Below is a small trained network, with its code and all its weights. Each question gives an input and a class and asks what happens when units are switched off, that is, made to give their printed mean instead of their output.

import numpy as np


def w(rows, s, z=0):
    codes = np.array(rows[::2]) - 128.0
    scale = np.full(codes.shape[1], s)
    scale[-1] = z or s
    return codes * scale


def f(y):
    return y / 2 * (1 + np.tanh(0.7978845608 * (y + 0.044715 * y**3)))


def log_softmax(a):
    a = a - a.max(-1, keepdims=True)
    return a - np.log(np.exp(a).sum(-1, keepdims=True))


def net(x, mask):
    res = np.array(x, float).reshape(1, 7) / 4 @ E
    y = f(res @ A[0][:, :-1].T + A[0][:, -1])
    res = res + np.where(mask, y, B[0][:, -1]) @ B[0][:, :-1]
    return log_softmax(res[-1] @ U[:, :-1].T + U[:, -1])


A, B = {}, {}
E = w([
[78,192,126,91],'x0',
[137,141,2,102],'x1',
[230,104,92,172],'x2',
[190,93,195,140],'x3',
[186,231,132,142],'x4',
[86,143,67,196],'x5',
[98,141,157,206],'x6',
],0.0077)
A[0] = w([
[254,145,170,159,161],'N0',
[67,206,164,74,99],'N1',
[94,79,118,92,162],'N2',
[186,123,87,134,130],'N3',
[72,40,147,103,190],'N4',
[157,106,217,152,168],'N5',
[159,176,175,158,105],'N6',
[86,195,158,75,110],'N7',
[134,77,37,94,221],'N8',
[215,142,215,132,127],'N9',
[101,141,105,236,161],'N10',
[102,116,92,219,92],'N11',
[97,55,131,122,184],'N12',
[81,192,163,76,95],'N13',
[141,150,51,167,244],'N14',
[130,125,122,104,141],'N15',
[178,161,54,75,254],'N16',
[139,208,87,120,181],'N17',
[137,82,132,106,114],'N18',
[67,133,107,213,129],'N19',
[38,113,144,79,141],'N20',
[231,178,103,137,157],'N21',
[71,147,101,156,183],'N22',
[148,124,142,180,109],'N23',
[193,155,53,139,173],'N24',
],0.0092,0.0043)
B[0] = w([
[208,169,106,150,245],'N0',
[33,201,141,103,203],'N1',
[131,117,162,100,174],'N2',
[141,160,60,115,173],'N3',
[153,77,199,105,214],'N4',
[179,126,194,158,221],'N5',
[147,147,136,174,164],'N6',
[62,203,140,108,187],'N7',
[140,97,122,77,247],'N8',
[226,189,178,187,227],'N9',
[105,41,81,214,209],'N10',
[98,119,105,161,177],'N11',
[115,94,164,94,187],'N12',
[71,209,155,108,185],'N13',
[114,58,34,117,246],'N14',
[149,139,130,96,137],'N15',
[161,115,74,1,254],'N16',
[106,126,81,120,205],'N17',
[147,138,138,109,142],'N18',
[62,106,134,186,194],'N19',
[112,134,177,123,209],'N20',
[168,141,90,128,215],'N21',
[81,105,127,131,200],'N22',
[136,132,119,153,147],'N23',
[139,118,87,113,220],'N24',
],0.0073,0.0061)
U = w([
[130,103,135,175,24],'0',
[159,167,57,88,25],'1',
[63,255,163,89,155],'2',
[138,134,86,84,251],'3',
[214,220,174,171,178],'4',
[78,120,85,227,69],'5',
[110,112,115,93,82],'6',
[139,111,206,96,184],'7',
],0.0093,0.0026)

Each question gives the input, the list of numbers given to net, and the class t.
The units are the neurons (one row each of A and B). Each row of codes is followed by its name. A weight is (code - 128) times the scale printed after its matrix; where a second scale follows, it is the last column's (A, B and U).
mask holds one flag per neuron, in row order. A switched-off neuron (its flag False) gives its mean, the last column of its row in B, instead of its output. The means were averaged over made-up inputs and are rounded, as every weight is.
A unit's drop is (log p(t) with every unit on - log p(t) with that unit switched off) / (log p(t) with every unit on - log p(t) with every unit switched off).
The circuit of an input: a set's keep is (log p(t) with only the set's units on - log p(t) with every unit switched off) / (log p(t) with every unit on - log p(t) with every unit switched off). Starting from the 12 units with the biggest drops (on a tie, the unit counted first), units are removed one at a time, each time the one whose removal leaves the highest keep (on an exact tie, the one counted first), for as long as the keep stays at least 0.8.
units of the circuit, in order: the units of the circuit, biggest drop first
unit that matters most: the unit with the biggest drop
k most important neurons: the k neurons with the biggest drops, biggest first
drop of u: that unit's drop, to one decimal
input [-3,-7,-3,2,-1,1,7], class 4: units of the circuit, in order -> [N5, N9]
input [-5,-2,0,3,-8,4,-1], class 7: units of the circuit, in order -> [N4, N12, N14]
input [-3,5,4,8,-5,-4,-1], class 4: units of the circuit, in order -> [N0, N9, N14]
input [2,0,5,4,5,5,5], class 5: units of the circuit, in order -> [N10, N14]
input [-6,7,-5,0,-7,1,4], class 7: units of the circuit, in order -> [N4, N12, N2]
input [-3,1,3,-6,1,1,3], class 5: unit that matters most -> N10
input [-3,2,-3,7,0,2,0], class 4: 2 most important neurons -> [N14, N16]
input [-8,-6,8,2,-7,2,-1], class 4: 2 most important neurons -> [N0, N9]
input [3,7,-8,7,0,-4,4], class 2: drop of N12 -> 0.0
input [1,4,-8,4,-1,-3,1], class 2: drop of N1 -> 0.1
input [7,-6,-1,0,-1,-8,-7], class 2: drop of N1 -> 0.1
